In the rows, 128 means zero.
Each row has two labels, one from each of two sets.
[131 100 111 117 106 122 119  89 120 115 104 146 145 117 127 119 143 135
 129 120 107 120 126 118 141 136 109 145 150 117 133 161 127 147 114 125
 114 104 122 114 154 126 126 142 125 136 116 138 134 123 133  99 138 145
 125 121 144 135 128 124 131 145 127 142 127 119  99 119 100 129 113 121
 134 150 129 178 154 128 126 143 129 128 129 147 118 124 133 121 130 119
 126 139 107 121 112 100 137 140 139 125 126 144 121 127 140 109 120 121
  90 123 128 140 117 139 138 133  79 132 111 139 115 125  80 116 120 111
 124 141 125 123 116  78 142 128 109 124 125 127 129 121 125 125 116 134
 127 150 137 140 101 125 121 106 117 139 121 130 148 119 122 106 147 122
 122 132] : Tiv + tavir
[128 120 129 120 126 145 124 157 139 121 142 139 122 138 135 150 114 126
 126 126 120 149 140 130 109 134 139 134 121 122 130 131 149 144 147 126
 139 127 135 119  88 124 114 119 114 110 125 121  92 121 112 128 155 113
 126 124 116 120 135 122 108 121 128 128 126 136 142 120 137 111 127 108
 101 119 125 124 125 144 120 112 113 102 123 104 120 120 131 124 140 143
 134 119 145  91 124 131 131 121 137 144 115 129 134 122 125 127 116 147
  98 126 124 135 126 133 140 136 134 121 133 121 149 106 128 117  94 143
 127 127 137 127 127 205 125 139 123 125 116 129 130 145 154 118 131 129
 132 144 118 141 118 139 105 142 125  89 144 122 132 107 132 128 119 129
 131 123] : Tiv + kugep
[107 143 164 134 138 127 129 189 139 126 125 147 102 140  83 105 123  89
 117 139 148 155  72 156  81 124 145 163 115 156 148 136 135 113 115 105
 115 160 116  89  62 130  95 111 160 129 129 111 110 119 132 111 105 122
 143 125 139 161 155 122 129 128 145 114 120 139 155 144 137 139 114 124
 107 122 110 119 108 126 125 110 115 132 100 131 104 126 121 120 135 113
 123 130 147 106 137 153 165 124 118 139  86  75 142 120 108 140 115 141
  84 116 135 106 154 149  98 123 172 107 129  92 177 193 139 124  88 146
 130 149 162 114 134 211 103 136 139 119 119 125 145 131 166  85 126 127
 141 158  94 152 152 142 123 184 133 195 162  75 112 123 111 127 138 130
 118 145] : Tiv + kugep
[121 101 121 107 108 140 112 140 108 101  97 138 134 130 119 126 120 134
 139 120 110 146 142 127  72 150 122 145 170 125 145 122 135 138 114 140
 121  87 116 147  29 120 121 124 136 125 124 120 111 135 127 117 154 121
 117 143 119 137 129 121 112 126 122 140 120 148 128 122 156 111  96 125
 136 137 137 184 150 132 117 163 138  91 132 120 132 138 128 123 168 137
 144 128 127  65 116 121 132 127 145 121 129 109 120 142 152 120 119 129
 111 131 125 130 108 150 147 141 126 128  89 140 128 121 132 133  98 147
 124 145 136 111 123 104 122 129 111 118 107 106 136 141 122  99 133 124
 129 145 117 157  85 127 126 119 130 142 121 119 135 135 125 128 165 136
 111 137] : balil + tavir
[133 106 115 111 105 126 115 100 110 119 117 150 143 131 131 118 144 142
 132 115 109 138 134 118 127 147 109 141 162 112 130 163 145 180 112 128
 116 112 122 127 147 124 104 133 115 135 112 137 116 117 119  93 140 148
 138 125 140 121 130 121 128 133 129 140 125 130 102 122 104 130 100 115
 135 162 128 204 150 129 127 155 135 118 118 151 132 129 132 120 129 124
 130 127 120 119 116  90 136 149 148 141 136 142 124 136 132 105 117 146
  90 118 128 139  90 143 155 137  81 131 102 142 124 117  94 116 109 114
 121 150 124 131 115  77 145 137 111 124 119 126 137 132 123 136 117 139
 128 152 128 134  98 130 123  99 122 113 112 120 131 119 129 123 138 132
 134 126] : Tiv + tavir
[119 131 127 115 133 146 142 129 119 144 162 113  92 112 133 160 108 131
 127 152 125 161 165 124 115 120 133 137 125 126 122 121 140 135 158 128
 151 140 122 115 226 142 144 139 118 119 132 131 140 121 121 113 150 126
 121 130 133 128 134 127 121 117 136 123 131 132 154 129  93 155 147 134
 117 111 123  94 129 132 124 118 116 134 146 123 128 117 133 129 103 133
 116 128 161 119 128 127 137 133 120 156 137 153 139 133  94 130 122 142
 106 130 125 120 157 131 125 121 139 124 148 120 150 110 114 125 133 125
 137  95 100 149 142 206 128 140 128 133 138 145 137 136 142 143 138 116
 131 127 129 127 128 134 131 148 123  84 152 125 138 107 121 131 117 121
 135 123] : Ruv + kugep
[133 112 117 123 114 135 116 117 129 107 103 149 153 126 130 110 137 132
 127 118 114 121 112 132 134 146 126 130 151 124 138 142 128 147 106 132
 114  95 122 144  65 117 118 122 134 132 125 127 117 130 124 122 131 131
 129 138 130 121 117 126 123 139 122 128 121 131 113 123 138 108  99 115
 128 143 127 172 142 134 115 132 135 114 120 128 138 132 127 121 145 123
 137 130 106 100 112 122 128 125 136 128 123 117 125 125 163 119 125 116
 100 128 138 148 101 142 148 133 103 130  99 133 118 108 130 129 112 136
 119 162 133 104 116 101 122 123 111 116 126 113 121 132 110 111 129 132
 127 137 122 147  94 120 118 112 129 169 113 125 139 127 136 130 143 136
 125 136] : Tiv + giv
[136  91 130 140 136 111 144  97 161 141 148 124 126 120 122 137 179 117
 122 138 123 117 103 124 219 110 133 120  90 131 113 109 111 113 128 112
 136 150 155 114 252 135 120 142 109 132 139 142 148 135 130 115 132 130
 145 119 124 113 121 122 158 138 118 138 146  96 120 120 109 149 153 136
 112 123 100  94 125 127 124 117  86 139 157 138 116 105 120 119 108 131
 108 119 133 176 126 108 132 140 120 123 130 169 129 131 107 142 131 135
  85 119 125 147 157 132 129 110 110 134 156 123 123 130 104 118 128  83
 126 121  98 143 134 152 140 133 133 122 141 123 126 117 148 161 117 126
 126 107 165 132 174 118 125 143 126  82 148 184 124  99 154 107  94 111
 140 135] : Tiv + kugep
[127 113 133 135 132 133 140 109 136 143 156 120 126 132 138 149 134 154
 126 143 131 142 111 130 180 119 126 133 119 135 109 110 124 130 135 116
 146 136 120 117 252 138 135 136 101 129 142 126 158 121 123 114 138 131
 134 129 124 100 124 123 139 130 138 127 139 125 126 134  98 154 149 139
 131 104 111 112 112 121 124 118 108 150 148 117 130 107 136 126  97 117
 116 135 144 147 127 150 129 126 133 158 125 126 123 136 113 131 126 136
  81 123 123 129 149 116 139 121 154 123 147 122 126 108 119 121 128 107
 129 122  89 132 142 181 131 139 120 125 149 143 135 125 130 151 137 126
 130 118 140 127 137 114 126 164 124 177 150 155 124 111 140 120 103 124
 143 135] : Tiv + kugep
[126 135 121 128 107 129 128  78 100 140 132 116 133 129 155 134 121 165
 137 129 119 110 150 113 125 132 100 124 160 131 119 138 113 123 126 133
 125 116 101 149 213 136 147 154 116 132 121 141 169 128 141 113 141 141
 128 125 121 134 118 137 124 131 133 141 130 136  95 133 107 141 140 138
 160 124 139 163 145 113 133 141 147 156 142 141 143 136 142 135 114 110
 126 131 118 153 119 116 123 143 148 134 150 143 117 136 126 106 127 120
 122 133 124 125 121 105 132 135 124 135 116 138  97 113 106 121 164 112
 122  94 104 144 127  74 129 126 112 136 150 149 138 112  96 150 126 134
 126 113 132 114 108 126 133 107 128 167 107 140 142 154 106 127 141 126
 132 125] : Ruv + risiz
[134  97 116 120 103 125 127 102 114 119 110 144 137 126 136 108 146 126
 128 115 118 139 123 122 114 129 113 151 145 107 132 170 139 142 122 134
 116 120 133 122 123 125 103 133 121 130 112 146 116 117 128 107 140 137
 142 121 141 115 138 124 130 149 136 146 121 126 103 126  98 122 108 123
 129 162 136 180 151 133 134 136 150 108 129 148 124 126 125 119 123 127
 123 140 122 119 126  91 142 143 141 130 143 140 128 133 145 120 119 141
 105 123 129 144  99 155 143 129  62 134 111 143 128 124 107 115 115 118
 125 135 125 137 103  72 149 132 110 130 112 123 132 129 127 132 116 136
 122 143 129 140 102 128 130  99 124  85 119 127 151 124 121 129 119 119
 150 124] : Tiv + giv
[137 112 120 124 112 148 119 123 122 118 111 140 139 130 152 132 129 131
 128 117 110 124 137 124 110 133 127 125 143 113 135 144 129 147 127 134
 125  92 132 142  74 114 139 112 130 118 121 121 109 126 120 132 156 131
 126 127 124 111 125 126 121 128 123 130 118 131 112 113 128 107 105 117
 123 127 138 140 137 138 129 130 141 109 126 110 135 131 129 129 145 127
 137 129 116  98 120 133 132 114 134 131 135 125 126 129 153 121 122 113
 141 134 135 141 119 128 138 137 101 128 108 138 130  93 119 125 117 141
 125 142 148 130 125 116 137 126 118 136 115 112 130 126 112 112 126 124
 122 135 133 139  99 126 121 108 129 108 128 127 139 132 123 129 130 131
 124 124] : vuga + giv
[130 147 132 128 127 107 138 118 143 119  87 137 141 139 105 103 128 109
 124 123 129  69 124 136  64 138 120 142 141 154 141 157 114 108 112 132
 103 110 108 143   5 124 128 159 174 135 135 121 154 137 128 151  96 124
 140 119 127 182 135 126 126 159 131 138 115 120 128 145 152 113 114 114
 148 152 130 135 130 112 115  79 133 132  95 122 128 143 129 126 162 121
 129 121 112 117 126 118 146 108 108 116  84 100 134 112 165 118 130 109
  76 125 143 136 127 130 122 134 143 122 108 108 122 171 131 138  97 141
 114 140 171 109 128  99 120 110 121 112 112 110 100 126 110  73 106 142
 137 121 117 155 125 120 121 100 137 212 103 107 146 144 117 115 167 134
  97 144] : Ruv + giv
